Here is a tiny trained network, its code and every weight. The questions are about switching its units off for an input and a target symbol, where a switched-off unit gives its printed mean instead of its output.

import numpy as np


def w(rows, s, z=0):
    codes = np.array(rows[::2]) - 128.0
    scale = np.full(codes.shape[1], s)
    scale[-1] = z or s
    return codes * scale


def f(y):
    return y / 2 * (1 + np.tanh(0.7978845608 * (y + 0.044715 * y**3)))


def softmax(a):
    e = np.exp(a - a.max(-1, keepdims=True))
    return e / e.sum(-1, keepdims=True)


def log_softmax(a):
    a = a - a.max(-1, keepdims=True)
    return a - np.log(np.exp(a).sum(-1, keepdims=True))


def net(x, mask):
    ids = ['δεζηξπω'.index(c) for c in x.split()]
    T = len(ids)
    res = E[ids] + P[:T]
    u = 0
    for l in range(3):
        r = res
        for j in range(2):
            rows = slice(2 * j, 2 * j + 2)
            q, k, v = (r @ M[l][rows].T for M in (Q, K, V))
            z = softmax(np.where(np.tri(T) > 0, q @ k.T / 2**0.5, -1e9)) @ v
            o = O[l][rows]
            res = res + np.where(mask[u + j], z, o[:, -1]) @ o[:, :-1]
        u += 2
        y = f(res @ A[l][:, :-1].T + A[l][:, -1])
        res = res + np.where(mask[u : u + 4], y, B[l][:, -1]) @ B[l][:, :-1]
        u += 4
    return log_softmax(res[-1] @ U[:, :-1].T + U[:, -1])


Q, K, V, O, A, B = {}, {}, {}, {}, {}, {}
E = w([
[190,163,61,125,108,186,111,154,139,157,66],'δ',
[70,182,111,93,123,91,185,63,128,40,165],'ε',
[250,68,75,157,132,85,135,63,129,147,92],'ζ',
[240,149,123,159,155,138,119,164,200,149,150],'η',
[210,120,170,127,79,151,172,84,80,214,130],'ξ',
[153,124,129,152,116,96,129,200,91,222,170],'π',
[152,107,67,146,204,176,71,180,51,166,169],'ω',
],0.013)
P = w([
[84,161,165,155,138,66,63,65,172,185,118],'0',
[180,144,218,23,98,104,111,185,132,87,54],'1',
[195,154,198,93,85,92,111,148,99,67,96],'2',
[183,148,168,99,78,105,128,139,128,93,135],'3',
[180,143,145,115,91,124,152,126,96,102,140],'4',
[168,136,129,136,87,136,182,130,94,113,153],'5',
[169,134,106,146,100,147,197,138,94,125,170],'6',
[171,126,85,154,118,156,215,145,94,140,183],'7',
[159,113,72,170,125,166,239,160,91,152,194],'8',
[156,121,40,173,122,177,252,156,91,172,188],'9',
[149,128,7,172,118,187,255,158,99,200,203],'10',
],0.0087)
Q[0] = w([
[166,26,134,173,104,172,90,158,101,162,137],'L0H1',
[67,24,254,121,164,92,14,102,204,156,176],'L0H1',
[99,115,120,123,138,148,126,114,139,152,166],'L0H2',
[62,104,206,94,120,96,69,120,155,96,81],'L0H2',
],0.006)
K[0] = w([
[81,140,164,94,141,138,141,121,90,106,178],'L0H1',
[66,147,187,54,106,149,22,113,126,105,2],'L0H1',
[118,111,80,105,98,151,123,118,119,115,67],'L0H2',
[164,104,114,152,116,129,88,131,139,163,102],'L0H2',
],0.0081)
V[0] = w([
[241,96,164,158,159,43,134,137,112,168,196],'L0H1',
[170,146,75,125,63,129,196,149,176,66,2],'L0H1',
[249,97,123,213,123,164,57,244,137,252,74],'L0H2',
[140,10,85,159,124,151,166,87,11,175,55],'L0H2',
],0.005)
O[0] = w([
[204,146,57,23,129,151,92,32,146,139,213,255],'L0H1',
[101,133,56,137,70,217,132,223,149,185,107,98],'L0H1',
[228,117,204,49,254,182,123,191,73,195,55,167],'L0H2',
[73,23,179,77,128,200,85,92,53,125,57,110],'L0H2',
],0.0068,0.0062)
A[0] = w([
[194,6,103,207,107,3,172,68,161,87,16,89],'L0N1',
[14,125,139,188,138,89,107,152,213,29,112,2],'L0N2',
[23,132,72,194,111,52,65,101,197,81,188,63],'L0N3',
[70,88,202,122,214,173,126,88,117,122,117,35],'L0N4',
],0.0046,0.0022)
B[0] = w([
[71,202,132,41,134,254,87,150,134,96,132,139],'L0N1',
[59,124,210,144,248,247,124,192,172,84,52,125],'L0N2',
[72,181,140,103,176,128,231,127,74,130,156,252],'L0N3',
[112,128,107,102,98,75,74,96,116,88,145,85],'L0N4',
],0.007,0.0018)
Q[1] = w([
[90,136,110,144,87,117,119,125,220,106,126],'L1H1',
[175,235,28,163,8,99,144,75,126,83,213],'L1H1',
[70,127,125,169,110,115,145,97,148,108,145],'L1H2',
[117,172,90,151,107,129,160,132,144,124,136],'L1H2',
],0.011)
K[1] = w([
[148,179,190,22,51,141,234,130,81,70,105],'L1H1',
[161,3,45,180,127,216,249,199,51,184,232],'L1H1',
[51,243,161,104,170,166,199,142,132,112,54],'L1H2',
[90,144,119,121,203,151,138,71,120,159,159],'L1H2',
],0.0062)
V[1] = w([
[70,118,24,143,218,122,56,225,80,71,188],'L1H1',
[179,147,42,139,178,254,108,67,188,50,85],'L1H1',
[220,90,124,140,155,220,69,166,92,205,82],'L1H2',
[82,141,144,151,148,198,143,182,150,153,70],'L1H2',
],0.0059)
O[1] = w([
[145,155,194,127,88,36,78,120,67,110,168,129],'L1H1',
[68,115,110,86,88,38,111,136,244,134,78,67],'L1H1',
[95,137,144,62,133,96,139,173,113,175,154,238],'L1H2',
[106,202,148,150,167,142,95,149,111,128,54,4],'L1H2',
],0.011,0.0038)
A[1] = w([
[124,94,127,43,92,94,173,213,97,136,91,69],'L1N1',
[163,159,184,149,70,52,64,118,96,115,158,136],'L1N2',
[125,152,139,119,158,165,91,144,150,169,3,2],'L1N3',
[151,92,136,131,139,148,78,174,50,108,156,123],'L1N4',
],0.0074,0.0057)
B[1] = w([
[139,164,142,206,254,210,37,65,196,79,111,254],'L1N1',
[34,43,248,75,177,102,178,72,127,139,82,215],'L1N2',
[62,104,67,186,160,71,141,141,7,160,201,138],'L1N3',
[111,188,103,99,139,106,188,20,225,132,133,232],'L1N4',
],0.0062,0.0082)
Q[2] = w([
[132,149,175,40,167,147,106,189,117,165,128],'L2H1',
[97,147,162,215,95,143,108,140,110,81,83],'L2H1',
[101,137,159,88,134,155,105,190,88,112,66],'L2H2',
[155,148,121,6,178,115,133,158,147,177,165],'L2H2',
],0.011)
K[2] = w([
[92,152,138,125,71,123,181,144,130,63,146],'L2H1',
[160,134,185,137,159,175,106,123,140,109,81],'L2H1',
[135,131,152,157,125,160,122,147,145,8,125],'L2H2',
[85,134,102,171,37,88,204,133,131,131,135],'L2H2',
],0.013)
V[2] = w([
[66,86,136,126,126,59,34,74,104,114,90],'L2H1',
[149,114,196,123,140,70,206,67,67,74,190],'L2H1',
[72,163,149,160,161,201,155,164,8,185,125],'L2H2',
[192,254,116,141,176,28,117,190,118,115,153],'L2H2',
],0.0073)
O[2] = w([
[37,197,250,108,99,129,74,217,145,146,166,94],'L2H1',
[161,209,130,105,164,55,166,231,17,83,73,255],'L2H1',
[148,11,134,75,79,206,133,167,59,120,47,135],'L2H2',
[183,45,71,171,192,47,1,142,123,32,208,165],'L2H2',
],0.0062,0.0098)
A[2] = w([
[44,172,231,140,152,86,127,180,106,118,109,7],'L2N1',
[9,181,193,140,113,187,98,114,231,194,192,104],'L2N2',
[107,3,150,109,96,163,67,167,96,166,131,109],'L2N3',
[175,38,62,192,147,183,151,18,180,130,132,84],'L2N4',
],0.0045,0.011)
B[2] = w([
[194,21,60,179,62,163,136,52,181,167,148,190],'L2N1',
[170,179,104,102,64,187,81,110,1,70,119,202],'L2N2',
[85,90,119,105,92,161,89,175,124,78,160,135],'L2N3',
[88,158,199,85,159,63,112,223,125,164,104,255],'L2N4',
],0.0079,0.0091)
U = w([
[107,74,151,115,121,141,72,172,129,115,156,75],'δ',
[113,143,139,191,147,107,82,120,150,119,60,228],'ε',
[119,181,101,100,97,139,58,64,131,152,154,54],'ζ',
[118,135,90,143,185,80,89,77,220,152,186,1],'η',
[80,115,139,125,141,147,203,128,215,181,103,214],'ξ',
[234,84,52,149,132,130,119,101,61,121,166,72],'π',
[53,180,255,101,151,30,108,201,80,132,112,239],'ω',
],0.0042,0.0033)

Each question gives the input, a string of symbols that net reads in full, and the target symbol t.
The units are the heads (2 rows each of Q, K, V and O) and the neurons (one row each of A and B). Each row of codes is followed by its name. A weight is (code - 128) times the scale printed after its matrix; where a second scale follows, it is the last column's (O, A, B and U).
mask holds one flag per unit, layer by layer, with each layer's heads first. A switched-off unit (its flag False) gives its mean, the last column of its rows in O or B, instead of its output. The means were averaged over made-up inputs and are rounded, as every weight is.
A unit's drop is (log p(t) with every unit on - log p(t) with that unit switched off) / (log p(t) with every unit on - log p(t) with every unit switched off).
The circuit of an input: a set's keep is (log p(t) with only the set's units on - log p(t) with every unit switched off) / (log p(t) with every unit on - log p(t) with every unit switched off). Starting from the 12 units with the biggest drops (on a tie, the unit counted first), units are removed one at a time, each time the one whose removal leaves the highest keep (on an exact tie, the one counted first), for as long as the keep stays at least 0.8.
units of the circuit, in order: the units of the circuit, biggest drop first
unit that matters most: the unit with the biggest drop
top k neurons: the k neurons with the biggest drops, biggest first
which heads matter: for each layer, one digit per head in row order, 1 if its drop is at least 0.15 and else 0, layers parted by /
input π π π, target π: units of the circuit, in order -> [L1H1; L2H1]
input η ε ω, target ω: which heads matter -> 01 / 10 / 00
input δ ξ ω η δ ξ π, target δ: unit that matters most -> L0H2
input ε ξ ω ξ η ξ ω ω π ζ, target ω: units of the circuit, in order -> [L1H1; L2H1; L1N2]
input ξ δ η ω π, target ξ: which heads matter -> 01 / 10 / 01
input ε π ξ, target π: units of the circuit, in order -> [L1H1; L1H2; L0H2]
input ε δ δ, target ε: which heads matter -> 11 / 01 / 00
input ξ π ζ η ω η ω ξ δ ε ζ, target ζ: which heads matter -> 11 / 11 / 11
input ξ η η, target ξ: units of the circuit, in order -> [L1H1; L2H2]
input δ ξ ξ δ ω, target δ: which heads matter -> 11 / 01 / 11
input ξ η ξ ε ζ ω π ε δ η ζ, target ξ: units of the circuit, in order -> [L0H2; L1H1; L2H2]
input ξ δ ω, target ξ: units of the circuit, in order -> [L1H1; L2H2; L0H2]
input ω ξ ζ ω ε ε δ ω π, target ω: units of the circuit, in order -> [L1H1; L2H1]
input ξ ε π ε ζ ξ ζ, target ξ: unit that matters most -> L1H1
input π ε π, target π: units of the circuit, in order -> [L1H1; L2N4]
input ξ ε ω η ω ζ δ ω ε, target ξ: which heads matter -> 01 / 11 / 11
input ζ π π π ω ξ ζ ε η, target η: which heads matter -> 01 / 11 / 01
input ξ ξ π η π η π δ, target ξ: units of the circuit, in order -> [L0H2; L1H1; L2H2; L1N1]
input ε δ ω ζ δ ε ζ, target ε: top 2 neurons -> [L0N3; L2N4]
input ε η ω ε, target ε: units of the circuit, in order -> [L1H2; L0H2; L0N2; L0H1]
input ω ω ε π ω π η, target ω: top 2 neurons -> [L1N2; L2N1]
input η δ ω ω ω, target η: top neuron -> [L1N1]
input δ ζ π ω π ε π ω δ η, target ω: which heads matter -> 01 / 10 / 10
input ζ π ε ε ζ ξ ω, target ζ: which heads matter -> 01 / 11 / 11
input ε π π π ζ ξ π π ζ ε, target ε: top 3 neurons -> [L0N3; L2N4; L0N2]
input η ξ ξ δ ω η π ε ξ ε η, target η: top 2 neurons -> [L1N1; L0N3]
input δ π ω π, target δ: unit that matters most -> L2H2
input ε ω π δ π π ζ ε ξ, target ε: top 3 neurons -> [L2N4; L0N3; L0N2]
input π ζ π η, target π: which heads matter -> 00 / 10 / 10
